What each symbol does to the points:
k: leve->tofa, moba->desu, tuze->nali, bina->fiku, vami->duba, mufo->zazu, mida->lize, fidi->dana, vuro->deba, puvo->zibi, sivi->zilo, gepi->lono, gomo->keze, gate->fusa, geru->gepi, fiku->mita, sedu->vami, tulo->bina, tadi->zofo, rula->puze, duba->koli, depo->zomo, kose->pume, kome->tadi, vede->mezo, dato->tuze, pugi->mida, pume->nule, mezo->kima, tofa->geru, siri->rifa, luse->fidi, teza->roli, duru->leve, rifa->busa, kani->rula, lize->gate, simi->duru, zibi->tosu, kima->depo, zita->moga, zule->biza, rege->nufo, tuva->luse, fume->kome, keze->vuro, biza->kani, zilo->rege, nali->zule, tira->tuva, nufo->simi, fusa->didi, timu->bine, zomo->sedu, kato->timu, roli->vede, zazu->mupe, dana->dato, desu->kato, zuso->moba, tosu->tira, mita->gomo, puze->kose, moga->fote, mume->sivi, dile->puvo, busa->loza, lono->fume, mamo->tulo, zofo->mufo, reku->mume, deba->teza, fote->siri, mupe->dile, nule->zita, bine->mamo, koli->reku, loza->pugi, didi->zuso
j: leve->mufo, moba->mita, tuze->nule, bina->vede, vami->simi, mufo->luse, mida->timu, fidi->puze, vuro->sedu, puvo->tuze, sivi->gepi, gepi->dile, gomo->depo, gate->mamo, geru->mupe, fiku->mezo, sedu->nufo, tulo->roli, tadi->tira, rula->rifa, duba->duru, depo->zilo, kose->loza, kome->tosu, vede->reku, dato->pume, pugi->kato, pume->pugi, mezo->mume, tofa->zazu, siri->didi, luse->rula, teza->duba, duru->zofo, rifa->zuso, kani->siri, lize->bine, simi->tadi, zibi->nali, kima->sivi, zita->lize, zule->moga, rege->fume, tuva->kani, fume->zibi, keze->zomo, biza->fote, zilo->lono, nali->zita, tira->biza, nufo->kome, fusa->tulo, timu->vuro, zomo->rege, kato->keze, roli->koli, zazu->fidi, dana->kose, desu->gomo, zuso->fiku, tosu->zule, mita->kima, puze->busa, moga->gate, mume->geru, dile->dato, busa->moba, lono->puvo, mamo->teza, zofo->tuva, reku->tofa, deba->vami, fote->fusa, mupe->dana, nule->mida, bine->deba, koli->leve, loza->desu, didi->bina
g: leve->vede, moba->kose, tuze->fume, bina->rifa, vami->mamo, mufo->reku, mida->nali, fidi->geru, vuro->lize, puvo->rege, sivi->gomo, gepi->depo, gomo->pugi, gate->biza, geru->kima, fiku->busa, sedu->bine, tulo->siri, tadi->duba, rula->zazu, duba->tulo, depo->kato, kose->dile, kome->vami, vede->zuso, dato->lono, pugi->tuze, pume->puvo, mezo->moba, tofa->mezo, siri->luse, luse->tofa, teza->fusa, duru->roli, rifa->fidi, kani->mufo, lize->zule, simi->teza, zibi->nufo, kima->desu, zita->tosu, zule->tadi, rege->vuro, tuva->leve, fume->sedu, keze->mida, biza->zofo, zilo->keze, nali->kome, tira->duru, nufo->deba, fusa->kani, timu->zita, zomo->timu, kato->nule, roli->didi, zazu->mume, dana->gepi, desu->pume, zuso->puze, tosu->simi, mita->loza, puze->mupe, moga->tira, mume->mita, dile->zilo, busa->dana, lono->zomo, mamo->fote, zofo->koli, reku->fiku, deba->gate, fote->tuva, mupe->sivi, nule->zibi, bine->moga, koli->bina, loza->dato, didi->rula
e: leve->didi, moba->mupe, tuze->zomo, bina->luse, vami->moga, mufo->bina, mida->fume, fidi->mezo, vuro->nali, puvo->keze, sivi->loza, gepi->desu, gomo->dato, gate->tadi, geru->moba, fiku->fidi, sedu->zita, tulo->tuva, tadi->mamo, rula->reku, duba->fote, depo->pume, kose->sivi, kome->bine, vede->rula, dato->depo, pugi->lono, pume->zilo, mezo->puze, tofa->zuso, siri->leve, luse->vede, teza->biza, duru->fusa, rifa->tofa, kani->koli, lize->kome, simi->gate, zibi->vuro, kima->kose, zita->nufo, zule->vami, rege->mida, tuva->roli, fume->timu, keze->tuze, biza->duba, zilo->pugi, nali->sedu, tira->teza, nufo->lize, fusa->zofo, timu->zibi, zomo->nule, kato->puvo, roli->kani, zazu->fiku, dana->kima, desu->dile, zuso->zazu, tosu->deba, mita->dana, puze->mume, moga->simi, mume->busa, dile->gomo, busa->geru, lono->kato, mamo->tira, zofo->tulo, reku->rifa, deba->zule, fote->duru, mupe->mita, nule->rege, bine->tosu, koli->siri, loza->gepi, didi->mufo
i: leve->siri, moba->geru, tuze->keze, bina->mufo, vami->zule, mufo->didi, mida->rege, fidi->fiku, vuro->zibi, puvo->kato, sivi->kose, gepi->loza, gomo->dile, gate->simi, geru->busa, fiku->zazu, sedu->nali, tulo->zofo, tadi->gate, rula->vede, duba->biza, depo->dato, kose->kima, kome->lize, vede->luse, dato->gomo, pugi->zilo, pume->depo, mezo->fidi, tofa->rifa, siri->koli, luse->bina, teza->tira, duru->fote, rifa->reku, kani->roli, lize->nufo, simi->moga, zibi->timu, kima->dana, zita->sedu, zule->deba, rege->nule, tuva->tulo, fume->mida, keze->puvo, biza->teza, zilo->pume, nali->vuro, tira->mamo, nufo->zita, fusa->duru, timu->fume, zomo->tuze, kato->lono, roli->tuva, zazu->zuso, dana->mita, desu->gepi, zuso->tofa, tosu->bine, mita->mupe, puze->mezo, moga->vami, mume->puze, dile->desu, busa->mume, lono->pugi, mamo->tadi, zofo->fusa, reku->rula, deba->tosu, fote->duba, mupe->moba, nule->zomo, bine->kome, koli->kani, loza->sivi, didi->leve
m: leve->rifa, moba->gepi, tuze->vuro, bina->zazu, vami->biza, mufo->zuso, mida->nufo, fidi->mita, vuro->tosu, puvo->timu, sivi->pume, gepi->pugi, gomo->puvo, gate->duru, geru->loza, fiku->mupe, sedu->zule, tulo->mufo, tadi->fusa, rula->mezo, duba->kani, depo->tuze, kose->depo, kome->gate, vede->fidi, dato->keze, pugi->rege, pume->zomo, mezo->dana, tofa->busa, siri->reku, luse->fiku, teza->tuva, duru->siri, rifa->mume, kani->vede, lize->simi, simi->fote, zibi->bine, kima->dato, zita->vami, zule->teza, rege->zita, tuva->bina, fume->lize, keze->zibi, biza->roli, zilo->nule, nali->deba, tira->tulo, nufo->moga, fusa->leve, timu->kome, zomo->nali, kato->fume, roli->luse, zazu->moba, dana->gomo, desu->lono, zuso->geru, tosu->mamo, mita->dile, puze->kima, moga->duba, mume->kose, dile->kato, busa->sivi, lono->mida, mamo->zofo, zofo->didi, reku->puze, deba->tira, fote->koli, mupe->desu, nule->sedu, bine->tadi, koli->rula, loza->zilo, didi->tofa

In the rows, 134 stands for zero.

The rows follow the links: the fewer symbols apart two points are, the more alike their rows tend to be.

Each row is also shifted at random along 8 hidden directions that mean nothing.

Row, then point:
101	136	148	114	135	127	123	152	130	87	106	158	128	114	128	123	143	115	118	117	167	131	138	97	109	88	126	117	136	145	105	142	191	109	158	105	115	137	114	97	120	150	129	106	112	138	84	127	151	144	117	143	94	129	124	130	167	157	164	134	152	144	150	133	159	152; point desu
120	150	130	100	143	145	110	148	132	101	142	154	136	99	163	142	157	108	122	116	142	134	121	109	123	140	136	136	162	108	139	134	117	120	143	111	110	148	131	118	154	151	120	122	133	125	150	171	130	132	109	143	140	167	119	130	155	128	149	152	133	120	130	135	171	140; point mupe
91	127	145	162	122	123	154	107	146	171	130	108	136	178	116	143	115	161	152	142	134	144	155	183	152	128	128	156	103	150	128	140	126	142	117	148	177	91	145	184	103	117	158	159	144	125	118	110	81	140	176	137	190	87	103	162	118	138	78	137	145	142	141	138	105	108; point zule
56	124	130	130	138	179	92	140	134	145	169	141	158	122	142	130	144	137	125	105	124	141	99	119	141	142	169	110	167	115	119	137	124	147	121	135	144	155	131	114	133	141	161	145	144	183	157	155	143	129	154	124	136	160	123	143	124	103	157	121	140	137	125	153	142	140; point reku
89	141	109	118	105	118	114	120	132	118	120	133	137	140	131	147	128	159	156	113	160	127	134	118	114	116	135	132	108	131	103	124	144	153	109	106	120	136	149	168	123	141	146	152	148	143	85	139	92	136	145	148	139	107	125	154	126	187	133	141	154	122	151	123	146	133; point nufo
143	128	157	136	152	180	106	160	133	165	177	123	146	111	160	133	175	105	95	94	152	158	109	113	137	159	158	161	119	124	144	128	113	106	161	108	121	114	137	130	150	158	154	132	126	135	207	203	106	94	162	122	154	172	90	158	119	127	109	127	175	113	127	139	168	158; point lono
152	124	121	123	131	124	155	129	150	152	163	124	125	171	154	148	141	120	129	132	128	124	111	128	93	170	154	171	110	103	166	89	97	129	141	109	99	103	134	177	131	148	133	147	150	116	199	169	111	104	121	116	124	158	137	129	112	152	123	142	124	109	158	99	116	146; point mida
179	107	134	98	113	163	118	137	169	141	138	153	163	168	171	188	146	157	126	117	99	106	107	92	81	159	156	160	147	85	106	103	77	137	134	121	117	146	133	153	158	132	168	140	145	194	141	146	109	143	130	108	135	129	147	166	120	148	125	112	127	101	158	145	136	152; point depo
41	128	104	121	114	111	128	134	111	122	102	128	126	127	131	141	136	152	138	137	147	124	157	107	122	119	115	130	104	147	113	122	145	146	129	115	112	152	144	154	149	140	132	138	126	135	92	132	136	138	133	137	96	107	160	140	135	192	139	121	156	121	128	101	153	154; point timu
99	170	117	140	136	99	153	117	134	116	144	129	111	128	122	111	115	120	161	143	149	134	126	169	144	144	132	129	136	135	172	131	139	149	117	132	118	118	144	155	112	132	96	144	157	82	153	141	113	123	111	159	155	154	119	105	140	127	134	175	110	140	140	122	121	101; point zofo
125	157	131	146	131	127	122	165	91	164	134	115	89	76	116	120	132	148	140	133	126	136	182	142	188	167	96	153	109	172	201	162	113	167	109	137	113	161	180	143	187	120	63	143	122	63	181	157	99	134	119	150	157	118	137	146	121	160	76	112	166	113	70	158	189	137; point deba
163	157	173	158	170	127	135	143	159	127	167	118	169	112	101	89	132	94	123	113	177	175	101	174	150	107	143	117	145	149	112	165	187	98	157	159	156	92	99	105	126	126	156	115	137	129	116	159	150	105	144	143	192	187	103	105	153	81	143	165	135	168	179	162	83	98; point bina
85	99	135	137	130	146	129	153	130	150	108	122	170	130	134	140	150	149	107	133	128	132	139	94	119	119	126	124	113	150	76	127	146	123	160	145	128	158	117	120	177	126	176	116	109	198	85	132	185	133	153	105	89	124	185	145	130	162	144	88	163	125	142	123	122	171; point kato
158	151	155	139	143	121	148	119	165	130	142	132	145	149	120	136	116	132	148	140	129	143	132	184	146	130	129	142	156	126	135	156	126	129	125	162	167	104	128	145	121	113	134	136	151	117	120	121	106	146	129	146	209	135	107	131	146	94	109	163	110	151	155	164	99	87; point mufo
99	126	151	134	163	168	123	135	116	138	174	143	109	134	160	126	160	89	106	123	141	160	125	141	150	139	157	143	156	115	177	137	121	106	150	107	157	100	123	111	87	170	132	137	126	102	218	158	125	117	150	133	139	162	68	138	141	87	140	150	138	146	107	122	171	145; point geru
139	120	168	122	160	135	146	149	169	150	177	122	158	161	140	142	149	98	98	116	132	156	110	144	106	144	146	173	140	102	139	128	111	92	166	135	143	84	98	144	147	140	158	125	137	128	179	175	129	107	123	107	180	177	120	131	141	104	118	141	129	133	179	139	95	131; point loza
100	92	160	130	141	127	156	133	140	150	111	128	146	173	129	160	133	141	108	159	101	147	178	148	135	108	106	151	138	135	110	152	119	106	154	161	195	116	103	131	142	119	162	123	108	147	96	91	161	163	145	108	150	94	152	151	152	118	113	105	132	151	135	138	108	140; point sivi
138	134	135	128	134	171	114	131	134	129	140	157	134	128	150	143	137	138	138	129	113	123	119	128	140	144	153	120	172	116	140	137	118	145	124	133	143	154	141	109	118	135	134	136	138	156	155	123	131	147	138	136	132	135	115	142	133	101	145	132	122	137	111	154	157	132; point tofa
68	159	99	138	125	101	155	122	118	122	134	134	97	131	120	115	111	135	162	156	130	114	135	151	142	153	129	120	134	140	181	119	139	168	109	133	105	145	151	152	121	131	84	146	151	91	160	126	138	130	103	149	106	141	154	102	130	143	147	152	107	135	120	110	128	121; point duru
199	167	116	140	128	138	126	114	127	131	149	134	114	117	147	132	129	135	163	134	140	131	123	157	155	160	143	135	139	125	166	131	108	157	105	126	124	138	168	151	120	137	109	155	156	98	171	148	87	128	134	161	168	143	100	133	119	123	122	166	120	123	110	136	159	108; point fote
216	136	149	142	141	150	142	137	130	154	143	128	116	132	159	142	156	115	119	132	142	143	142	135	143	155	133	171	110	131	164	125	105	110	152	112	129	107	149	146	129	149	128	133	127	98	191	157	97	117	149	135	152	137	94	153	125	134	97	142	151	116	117	126	165	143; point zomo
150	148	130	141	147	123	131	132	126	118	163	132	126	122	110	97	123	111	140	123	153	149	112	146	139	123	150	107	149	136	153	143	169	139	126	135	130	127	120	109	111	143	119	136	144	113	148	143	154	116	118	140	126	169	129	100	135	111	171	152	118	157	145	133	113	122; point koli
214	142	132	133	143	125	121	149	132	133	160	113	151	106	130	111	153	110	118	101	180	155	108	113	118	129	145	136	102	137	121	128	158	115	149	112	101	123	126	132	154	153	148	128	133	124	138	192	134	90	136	132	134	176	132	122	124	157	148	144	157	125	163	118	130	146; point vuro
319	160	132	157	134	148	119	117	125	128	137	131	141	102	134	116	135	131	152	128	159	144	118	146	160	130	143	112	133	145	125	148	148	135	123	138	140	144	151	111	119	135	140	135	142	133	124	135	127	123	157	157	154	143	107	130	120	115	145	157	128	139	121	142	144	114; point duba
255	154	130	153	138	131	145	135	145	153	158	118	134	121	126	115	126	128	148	135	135	129	106	149	141	169	146	140	124	136	163	122	125	146	127	149	103	135	150	143	151	121	118	136	151	118	176	156	129	106	123	136	144	168	145	115	111	124	126	143	117	124	140	140	111	118; point mamo

Where do the symbols, taken in turn from left to right, take each start?
Answer with the point's name.
77	134	141	137	144	134	141	140	146	136	154	138	135	142	121	120	122	124	134	135	116	130	114	147	133	145	146	126	162	126	154	134	134	141	132	150	134	132	122	124	129	125	123	131	141	138	160	131	151	132	117	127	132	157	143	115	137	101	142	133	113	144	142	149	106	125
k e j k g e => pume
123	132	119	149	125	126	144	91	141	142	138	123	144	170	131	138	115	151	159	148	132	140	128	171	143	127	145	124	136	126	120	129	125	148	111	147	174	114	137	163	93	128	161	158	157	143	115	108	120	139	163	140	162	117	119	136	121	116	135	156	112	149	141	121	102	105
k j e i m g g => mita
171	158	118	114	122	115	117	142	134	122	138	126	135	104	139	139	140	136	142	111	160	134	131	117	123	144	126	151	109	130	136	128	124	142	121	109	93	140	154	162	167	141	114	141	145	106	130	181	91	117	117	148	160	147	130	140	129	180	118	148	151	107	146	131	156	132
k k m k g i j e => fidi
144	110	132	109	133	179	100	119	128	128	146	158	140	154	176	168	158	133	119	119	119	142	128	114	122	125	159	136	165	92	119	132	99	123	129	105	170	132	128	122	99	163	168	147	133	163	150	131	117	149	159	127	139	121	91	165	133	113	148	134	133	134	116	130	174	148
m k e i e i k => zibi
107	142	126	155	121	132	148	92	152	155	136	118	143	170	137	146	118	156	165	145	136	136	126	180	147	144	146	143	123	128	123	125	109	147	112	145	165	105	151	184	97	122	162	162	162	138	128	119	85	133	174	147	187	112	100	149	115	124	102	162	123	135	141	129	108	98
i m m e e k => fidi
164	120	128	151	127	159	94	144	104	165	146	113	147	110	118	121	141	157	128	101	149	155	137	113	154	122	144	116	107	157	108	150	152	150	117	131	145	154	144	120	147	140	161	149	126	162	119	152	135	119	176	127	128	122	135	157	104	153	135	101	177	135	114	141	152	152
i m g k m i => vede
103	145	114	131	131	119	112	161	105	134	147	119	120	93	112	104	137	129	132	105	165	138	129	102	131	135	134	123	105	153	149	131	166	153	124	110	84	153	144	130	162	147	107	137	129	112	146	179	138	105	118	136	98	156	155	122	121	179	149	119	164	123	130	124	153	156
i j j j e g i j => tira
103	154	139	129	134	134	122	140	134	115	122	146	136	104	124	129	124	141	144	134	128	130	140	144	154	128	121	117	162	142	131	159	141	146	123	151	139	156	139	115	146	116	115	126	135	133	109	123	134	155	120	150	157	132	131	129	151	116	132	137	128	141	124	166	145	114
e e k j j e g => loza
181	120	145	153	136	113	149	133	120	161	123	103	133	140	119	132	131	141	123	146	141	156	172	153	154	120	106	150	96	160	127	150	138	119	142	147	162	113	131	149	147	127	143	135	118	111	111	126	134	130	153	128	157	105	139	143	129	152	101	120	154	139	130	125	122	135
i i m e j e m => biza
106	147	140	100	139	123	125	141	153	97	124	147	156	118	153	153	146	121	125	125	142	134	130	123	114	126	122	143	155	112	106	139	122	111	150	127	127	134	118	135	161	133	138	116	136	137	103	155	127	143	111	142	166	152	129	132	165	134	136	154	130	123	160	139	140	124
i g j g g => puvo
205	121	136	140	133	108	172	139	140	142	110	122	131	149	133	139	133	129	124	161	124	122	149	126	116	141	112	152	105	147	135	117	134	117	161	144	116	127	124	142	159	123	129	112	119	126	128	119	164	129	116	117	100	128	177	121	133	156	125	119	127	124	144	111	109	150
i i g g m k => biza
74	147	139	119	142	157	124	123	136	119	140	154	122	133	170	151	149	117	131	134	132	137	131	145	144	143	140	146	162	108	150	134	100	121	137	114	148	119	143	137	107	149	130	139	139	116	169	143	97	144	142	150	168	139	77	146	150	104	121	164	129	131	116	135	173	123
j m k j j m => zibi
74	101	132	168	152	143	136	120	103	179	165	105	130	157	107	111	124	135	124	144	118	171	148	171	176	122	142	114	136	148	150	155	139	141	121	161	200	116	116	123	105	138	159	156	129	133	159	115	170	128	174	114	135	126	133	129	114	92	143	112	132	172	107	124	104	133
g i k m k i e m => zilo
189	171	130	156	116	94	163	120	139	102	84	139	114	122	104	110	103	144	172	157	161	111	146	150	141	112	110	116	112	174	128	138	190	144	128	141	110	137	153	134	114	113	99	119	134	108	70	90	127	146	118	168	118	106	140	115	145	161	131	156	125	142	143	135	122	109
j g i m k i m => fidi
105	100	139	142	132	165	142	106	138	142	124	152	136	184	148	150	129	143	133	157	98	126	133	142	133	122	153	116	164	119	121	127	126	130	136	146	184	131	118	117	80	134	168	138	128	180	131	75	162	161	162	117	104	105	126	144	131	92	152	122	111	157	122	130	120	139
j i i g e k g m i => keze
